Below are the code and all the weights of a small trained network. Each question names an input and a class and asks about switching units off, where a switched-off unit gives its printed mean instead of its output.

import numpy as np


def w(rows, s, z=0):
    codes = np.array(rows[::2]) - 128.0
    scale = np.full(codes.shape[1], s)
    scale[-1] = z or s
    return codes * scale


def norm(h):
    return h / np.sqrt((h * h).mean(-1, keepdims=True) + 1e-5)


def f(y):
    return np.maximum(y, 0)


def log_softmax(a):
    a = a - a.max(-1, keepdims=True)
    return a - np.log(np.exp(a).sum(-1, keepdims=True))


def net(x, mask):
    res = np.array(x, float).reshape(1, 7) / 4 @ E
    u = 0
    for l in range(4):
        y = f(norm(res) @ A[l][:, :-1].T + A[l][:, -1])
        res = res + np.where(mask[u : u + 3], y, B[l][:, -1]) @ B[l][:, :-1]
        u += 3
    return log_softmax(norm(res)[-1] @ U[:, :-1].T + U[:, -1])


A, B = {}, {}
E = w([
[187,61,196,63,113,143,143,175,67,115,154],'x0',
[154,123,85,254,83,91,157,144,158,183,88],'x1',
[148,222,107,35,48,96,26,113,84,98,153],'x2',
[171,74,84,75,64,99,231,237,110,108,180],'x3',
[165,164,151,125,46,107,96,80,63,138,121],'x4',
[114,135,110,40,121,88,164,143,235,118,36],'x5',
[169,64,89,106,137,184,125,80,199,121,71],'x6',
],0.0074)
A[0] = w([
[118,138,107,94,84,107,143,182,90,106,79,36],'L0N1',
[115,146,143,133,103,157,134,104,88,116,150,2],'L0N2',
[122,255,105,102,139,139,91,109,159,130,76,20],'L0N3',
],0.0075,0.00092)
B[0] = w([
[124,173,237,147,107,255,78,113,193,45,118,210],'L0N1',
[85,67,239,59,136,58,124,168,146,255,105,183],'L0N2',
[131,7,109,106,118,116,148,94,85,112,166,252],'L0N3',
],0.0078,0.004)
A[1] = w([
[104,151,137,168,142,187,70,100,127,128,151,126],'L1N1',
[115,158,88,250,107,113,129,156,132,159,88,2],'L1N2',
[83,168,107,137,174,141,146,165,178,136,81,98],'L1N3',
],0.011,0.0021)
B[1] = w([
[87,191,71,149,190,89,213,163,175,253,125,232],'L1N1',
[230,97,115,191,104,63,114,32,133,21,135,252],'L1N2',
[81,145,113,112,106,71,191,114,50,78,101,210],'L1N3',
],0.014,0.0049)
A[2] = w([
[155,45,143,111,122,201,224,194,50,120,97,95],'L2N1',
[167,179,148,175,80,3,98,117,109,128,101,8],'L2N2',
[111,209,209,201,136,56,84,179,42,141,229,67],'L2N3',
],0.0044,0.0011)
B[2] = w([
[70,108,59,148,163,181,143,254,105,156,165,244],'L2N1',
[182,95,180,53,196,139,94,121,136,93,218,233],'L2N2',
[159,180,210,135,137,26,113,80,106,162,121,255],'L2N3',
],0.0088,0.0034)
A[3] = w([
[207,42,131,236,240,146,244,206,125,130,253,104],'L3N1',
[144,179,67,7,105,206,17,55,150,184,22,56],'L3N2',
[135,246,91,92,56,144,79,219,186,87,127,5],'L3N3',
],0.0056,0.0028)
B[3] = w([
[131,76,133,202,98,214,86,112,119,159,86,254],'L3N1',
[106,135,96,112,86,217,31,83,163,94,115,171],'L3N2',
[246,101,113,55,74,61,157,250,228,40,159,155],'L3N3',
],0.012,0.007)
U = w([
[130,239,217,70,98,66,93,139,38,189,206,106],'0',
[212,90,129,227,94,65,158,43,124,67,120,223],'1',
[198,173,141,39,47,118,162,237,169,55,172,157],'2',
[120,41,147,184,97,224,172,222,96,160,118,142],'3',
[32,113,91,86,162,82,246,158,124,51,64,2],'4',
[55,204,82,200,212,119,173,73,142,228,97,73],'5',
[115,140,111,50,77,176,57,42,178,102,116,106],'6',
],0.012,0.0022)

Each question gives the input, the list of numbers given to net, and the class t.
The units are the neurons (one row each of A and B). Each row of codes is followed by its name. A weight is (code - 128) times the scale printed after its matrix; where a second scale follows, it is the last column's (A, B and U).
mask holds one flag per neuron, layer by layer. A switched-off neuron (its flag False) gives its mean, the last column of its row in B, instead of its output. The means were averaged over made-up inputs and are rounded, as every weight is.
A unit's drop is (log p(t) with every unit on - log p(t) with that unit switched off) / (log p(t) with every unit on - log p(t) with every unit switched off).
The circuit of an input: a set's keep is (log p(t) with only the set's units on - log p(t) with every unit switched off) / (log p(t) with every unit on - log p(t) with every unit switched off). Starting from all 12 units, units are removed one at a time, each time the one whose removal leaves the highest keep (on an exact tie, the one counted first), for as long as the keep stays at least 0.8.
units of the circuit, in order: the units of the circuit, biggest drop first
top k neurons: the k neurons with the biggest drops, biggest first
drop of u: that unit's drop, to one decimal
input [-4,-4,8,-2,-6,-4,2], class 5: units of the circuit, in order => L1N1
input [6,-5,0,8,8,-4,2], class 3: top 2 neurons => L2N1; L1N2
input [-1,3,3,-2,-5,5,5], class 4: top 2 neurons => L1N3; L3N1
input [-2,6,5,3,8,7,5], class 6: top 2 neurons => L3N2; L0N3
input [-6,2,4,1,0,4,-2], class 6: top 2 neurons => L0N3; L1N2
input [2,-7,0,8,-6,0,-8], class 3: top 3 neurons => L3N1; L2N1; L1N3
input [2,-4,-7,3,1,6,-4], class 3: top 2 neurons => L2N1; L3N1
input [0,3,2,8,-6,1,8], class 3: top 3 neurons => L3N1; L2N1; L1N2
input [6,-1,-6,-7,-2,-3,-7], class 5: drop of L1N1 => 0.2
input [3,7,0,2,-8,6,1], class 4: drop of L1N3 => 3.5
input [6,-6,-2,7,-2,3,4], class 3: drop of L2N1 => 0.1
input [-5,5,-5,-1,-1,-2,-5], class 1: drop of L1N2 => 1.5
